Below is a small trained network, with its code and all its weights. Each question gives an input and a target symbol and asks what happens when units are switched off, that is, made to give their printed mean instead of their output.

import numpy as np


def w(rows, s, z=0):
    codes = np.array(rows[::2]) - 128.0
    scale = np.full(codes.shape[1], s)
    scale[-1] = z or s
    return codes * scale


def f(y):
    return np.maximum(y, 0)


def softmax(a):
    e = np.exp(a - a.max(-1, keepdims=True))
    return e / e.sum(-1, keepdims=True)


def log_softmax(a):
    a = a - a.max(-1, keepdims=True)
    return a - np.log(np.exp(a).sum(-1, keepdims=True))


def net(x, mask):
    ids = ['ΘΣΩαβγδεημπτψ'.index(c) for c in x.split()]
    T = len(ids)
    res = E[ids] + P[:T]
    u = 0
    for l in range(3):
        r = res
        for j in range(2):
            rows = slice(2 * j, 2 * j + 2)
            q, k, v = (r @ M[l][rows].T for M in (Q, K, V))
            z = softmax(np.where(np.tri(T) > 0, q @ k.T / 2**0.5, -1e9)) @ v
            o = O[l][rows]
            res = res + np.where(mask[u + j], z, o[:, -1]) @ o[:, :-1]
        u += 2
        y = f(res @ A[l][:, :-1].T + A[l][:, -1])
        res = res + np.where(mask[u : u + 4], y, B[l][:, -1]) @ B[l][:, :-1]
        u += 4
    return log_softmax(res[-1] @ U[:, :-1].T + U[:, -1])


Q, K, V, O, A, B = {}, {}, {}, {}, {}, {}
E = w([
[75,85,103,76,88,137,178,145,149,112],'Θ',
[131,137,96,81,120,151,190,117,126,116],'Σ',
[48,148,107,98,109,137,231,151,67,2],'Ω',
[79,193,55,125,127,146,190,124,178,57],'α',
[164,95,139,161,60,101,176,124,112,117],'β',
[203,222,111,160,91,124,182,92,133,172],'γ',
[213,232,111,166,117,106,174,83,78,41],'δ',
[171,47,156,113,107,180,168,104,176,98],'ε',
[105,62,39,189,104,73,58,127,192,83],'η',
[222,107,112,115,206,112,96,79,124,115],'μ',
[36,198,68,187,89,102,97,117,18,174],'π',
[155,61,118,130,221,167,119,91,54,196],'τ',
[167,149,123,77,163,212,63,77,159,234],'ψ',
],0.0096)
P = w([
[183,130,67,92,111,172,148,236,110,114],'0',
[123,155,115,72,184,60,187,203,136,151],'1',
[165,133,41,151,123,190,116,189,122,84],'2',
[109,133,112,86,163,72,183,141,143,147],'3',
[152,118,31,166,106,195,121,135,121,81],'4',
[94,127,130,94,144,78,162,96,139,140],'5',
[138,109,48,183,115,202,108,97,120,70],'6',
[84,119,148,113,144,83,143,60,140,128],'7',
[126,103,51,205,112,212,91,67,115,66],'8',
[69,121,167,128,151,95,131,23,130,122],'9',
[100,108,46,200,100,217,91,43,122,56],'10',
[53,113,164,122,140,89,117,1,134,115],'11',
],0.0089)
Q[0] = w([
[142,140,145,142,97,120,134,193,134,124],'0.h1',
[112,120,91,126,124,126,127,70,120,102],'0.h1',
[95,142,176,90,160,105,173,48,97,129],'0.h2',
[160,143,255,48,149,33,126,204,136,221],'0.h2',
],0.0098)
K[0] = w([
[152,136,120,118,131,125,138,191,127,148],'0.h1',
[135,129,119,147,112,153,122,108,121,103],'0.h1',
[87,196,125,129,82,119,159,105,76,82],'0.h2',
[150,160,118,87,117,90,134,252,94,143],'0.h2',
],0.012)
V[0] = w([
[127,86,225,27,145,79,126,171,150,219],'0.h1',
[40,105,134,185,83,120,125,2,147,81],'0.h1',
[186,45,106,139,159,131,58,147,174,203],'0.h2',
[53,216,27,139,156,98,131,143,97,47],'0.h2',
],0.0058)
O[0] = w([
[133,113,200,69,142,107,118,225,92,193,1],'0.h1',
[76,111,178,159,122,107,93,3,122,123,121],'0.h1',
[137,107,111,212,180,125,88,184,171,115,96],'0.h2',
[133,113,19,21,52,96,145,91,138,143,243],'0.h2',
],0.0059,0.0056)
A[0] = w([
[66,184,126,139,147,32,139,137,143,110,166],'0.n1',
[135,147,105,105,116,145,60,122,99,212,253],'0.n2',
[111,130,138,104,142,51,164,120,210,129,131],'0.n3',
[134,107,126,55,139,3,174,49,142,185,134],'0.n4',
],0.006,0.0047)
B[0] = w([
[45,166,151,156,113,23,172,75,148,111,191],'0.n1',
[144,85,30,119,124,142,142,77,141,253,202],'0.n2',
[97,131,199,118,128,43,130,76,214,156,183],'0.n3',
[139,77,168,78,97,68,209,23,156,173,254],'0.n4',
],0.0048,0.0053)
Q[1] = w([
[107,131,219,91,168,58,119,122,143,162],'1.h1',
[125,185,155,154,178,138,37,194,101,135],'1.h1',
[71,100,134,62,98,62,178,67,147,139],'1.h2',
[132,75,2,140,98,194,135,109,149,73],'1.h2',
],0.013)
K[1] = w([
[110,129,109,122,49,79,208,237,191,56],'1.h1',
[186,85,162,83,131,159,182,243,149,205],'1.h1',
[44,176,72,205,86,85,159,65,111,39],'1.h2',
[210,89,188,208,111,150,65,3,152,158],'1.h2',
],0.0073)
V[1] = w([
[48,193,94,169,39,97,128,174,221,143],'1.h1',
[252,114,104,98,193,78,110,107,219,82],'1.h1',
[11,1,126,59,181,202,170,159,197,57],'1.h2',
[148,14,154,158,95,68,172,173,8,78],'1.h2',
],0.0072)
O[1] = w([
[122,168,172,184,64,162,149,145,190,202,251],'1.h1',
[182,197,159,77,254,48,93,47,200,114,210],'1.h1',
[59,40,165,86,188,177,196,127,191,139,225],'1.h2',
[210,46,111,141,63,70,225,84,101,118,2],'1.h2',
],0.0082,0.0049)
A[1] = w([
[211,122,59,115,64,166,83,107,178,79,112],'1.n1',
[169,132,137,169,139,172,212,156,127,2,254],'1.n2',
[165,76,115,83,45,106,200,102,79,130,42],'1.n3',
[103,95,98,161,142,113,90,95,138,159,251],'1.n4',
],0.0065,0.0026)
B[1] = w([
[144,127,19,198,32,116,126,143,91,57,222],'1.n1',
[194,132,124,153,171,152,170,100,206,63,206],'1.n2',
[171,66,118,55,3,126,96,117,146,69,184],'1.n3',
[115,73,132,157,159,122,95,75,124,155,253],'1.n4',
],0.0064,0.0063)
Q[2] = w([
[154,73,47,147,175,155,78,201,95,89],'2.h1',
[167,127,72,174,141,132,177,49,219,118],'2.h1',
[138,136,137,191,114,254,165,146,124,122],'2.h2',
[120,125,57,162,120,207,129,69,142,93],'2.h2',
],0.0082)
K[2] = w([
[193,84,149,99,154,157,101,141,38,201],'2.h1',
[43,97,132,189,114,139,88,2,107,100],'2.h1',
[83,60,80,172,131,109,60,123,171,143],'2.h2',
[97,101,130,140,142,163,90,26,101,131],'2.h2',
],0.0075)
V[2] = w([
[159,229,176,83,104,158,212,175,183,3],'2.h1',
[145,221,122,74,146,214,208,120,41,152],'2.h1',
[168,188,146,62,133,190,188,148,105,129],'2.h2',
[80,88,87,191,97,76,118,187,148,184],'2.h2',
],0.0055)
O[2] = w([
[112,172,164,164,101,161,112,1,161,107,145],'2.h1',
[38,118,73,162,130,194,164,99,60,63,3],'2.h1',
[96,74,161,129,144,118,97,87,75,144,73],'2.h2',
[109,164,120,168,112,130,153,175,181,176,98],'2.h2',
],0.0083,0.0041)
A[2] = w([
[144,191,66,255,123,193,23,244,107,93,108],'2.n1',
[64,122,61,128,47,244,109,107,109,63,4],'2.n2',
[207,71,104,232,99,188,138,113,81,34,43],'2.n3',
[45,144,161,103,104,130,87,83,125,183,56],'2.n4',
],0.0058,0.0043)
B[2] = w([
[150,121,254,112,152,149,202,167,80,56,252],'2.n1',
[143,164,152,23,168,119,84,208,118,216,248],'2.n2',
[35,123,159,180,139,54,140,86,99,255,234],'2.n3',
[156,87,123,175,137,124,182,127,109,79,255],'2.n4',
],0.0082,0.0064)
U = w([
[49,132,180,236,172,186,172,63,167,145,158],'Θ',
[130,139,129,98,133,134,131,132,116,128,35],'Σ',
[112,207,135,154,129,67,113,112,79,154,55],'Ω',
[139,114,248,88,179,178,83,156,117,25,204],'α',
[143,188,196,124,124,106,119,132,79,132,147],'β',
[226,135,97,171,76,152,171,162,186,83,152],'γ',
[122,126,223,67,152,48,84,156,153,207,4],'δ',
[186,164,69,110,118,91,26,57,110,40,115],'ε',
[80,161,46,58,146,200,39,155,164,161,143],'η',
[147,55,119,59,71,176,149,131,130,74,100],'μ',
[109,120,39,196,3,114,71,132,116,191,222],'π',
[100,113,188,144,105,140,210,201,126,164,79],'τ',
[98,68,42,140,178,66,225,157,67,118,167],'ψ',
],0.0059,0.0033)

Each question gives the input, a string of symbols that net reads in full, and the target symbol t.
The units are the heads (2 rows each of Q, K, V and O) and the neurons (one row each of A and B). Each row of codes is followed by its name. A weight is (code - 128) times the scale printed after its matrix; where a second scale follows, it is the last column's (O, A, B and U).
mask holds one flag per unit, layer by layer, with each layer's heads first. A switched-off unit (its flag False) gives its mean, the last column of its rows in O or B, instead of its output. The means were averaged over made-up inputs and are rounded, as every weight is.
A unit's drop is (log p(t) with every unit on - log p(t) with that unit switched off) / (log p(t) with every unit on - log p(t) with every unit switched off).
The circuit of an input: a set's keep is (log p(t) with only the set's units on - log p(t) with every unit switched off) / (log p(t) with every unit on - log p(t) with every unit switched off). Starting from the 12 units with the biggest drops (on a tie, the unit counted first), units are removed one at a time, each time the one whose removal leaves the highest keep (on an exact tie, the one counted first), for as long as the keep stays at least 0.8.
circuit, biggest first: the units of the circuit, biggest drop first
most important unit: the unit with the biggest drop
k most important neurons: the k neurons with the biggest drops, biggest first
k most important neurons of layer l: the k neurons of layer l with the biggest drops, biggest first
which heads matter: for each layer, one digit per head in row order, 1 if its drop is at least 0.15 and else 0, layers parted by /
input η α η Σ Σ ε ψ Ω τ β α ε, target Θ: circuit, biggest first	1.h2, 0.h1, 2.n2
input γ β Σ τ δ α η ε α τ τ η, target δ: circuit, biggest first	2.h1, 1.n4
input Θ ε τ η, target δ: circuit, biggest first	2.h1, 1.h1
input Ω α α Θ α τ η η α, target γ: which heads matter	10 / 00 / 11
input π α η γ τ ψ π τ α, target ψ: circuit, biggest first	2.h1, 0.n4, 1.h1
input τ τ γ τ α α α γ ε ε ε, target Θ: circuit, biggest first	0.h2, 2.n3, 0.h1
input η η ψ Θ ε α α α ψ τ δ, target α: most important neuron of layer 2	2.n1
input β τ η τ τ α π, target ψ: 2 most important neurons	0.n4, 2.n1
input β Ω β ε α π β α δ, target Ω: circuit, biggest first	2.n3, 1.h2, 2.n1, 1.n1
input τ Ω η δ α β η α δ, target γ: 3 most important neurons of layer 1	1.n4, 1.n2, 1.n1
input τ ε τ, target ψ: which heads matter	00 / 11 / 10
input ψ μ δ α μ δ α γ α τ ε β, target Θ: circuit, biggest first	1.h2, 0.h1, 2.n2, 1.h1
input δ Ω α, target Ω: which heads matter	00 / 01 / 10
input α α β α α β ψ γ, target Θ: most important unit	2.h1
input α α β, target π: circuit, biggest first	1.h2, 2.n3, 1.n1, 2.n1
input Ω ε ψ τ ψ Ω η τ, target δ: which heads matter	10 / 10 / 10
input η α Θ π, target π: circuit, biggest first	1.h1, 1.h2, 2.n1
input α β β τ Σ, target ψ: which heads matter	00 / 10 / 10
input η α β ε ψ τ α π γ, target τ: which heads matter	10 / 10 / 10
input π Θ δ α Ω α ψ α η Σ, target δ: most important unit	0.h1
input ε τ γ δ α α τ ψ α, target α: which heads matter	00 / 01 / 00
input τ ε ε ε α Σ ψ, target α: 2 most important neurons	2.n1, 0.n4
input μ τ η π ε β ε τ α Ω, target μ: 2 most important neurons of layer 0	0.n1, 0.n4
input τ α α ψ γ α ψ β η, target α: which heads matter	01 / 01 / 00
input ε η α Θ β τ, target Θ: circuit, biggest first	2.h1, 1.n1, 1.h1, 2.n2
input Σ η β, target γ: which heads matter	01 / 00 / 11
input τ τ τ ψ β μ δ η α α Θ, target η: most important unit	0.h1
input α α α α Ω, target η: which heads matter	01 / 00 / 00
input Σ ε β τ α Θ, target Θ: which heads matter	00 / 00 / 10
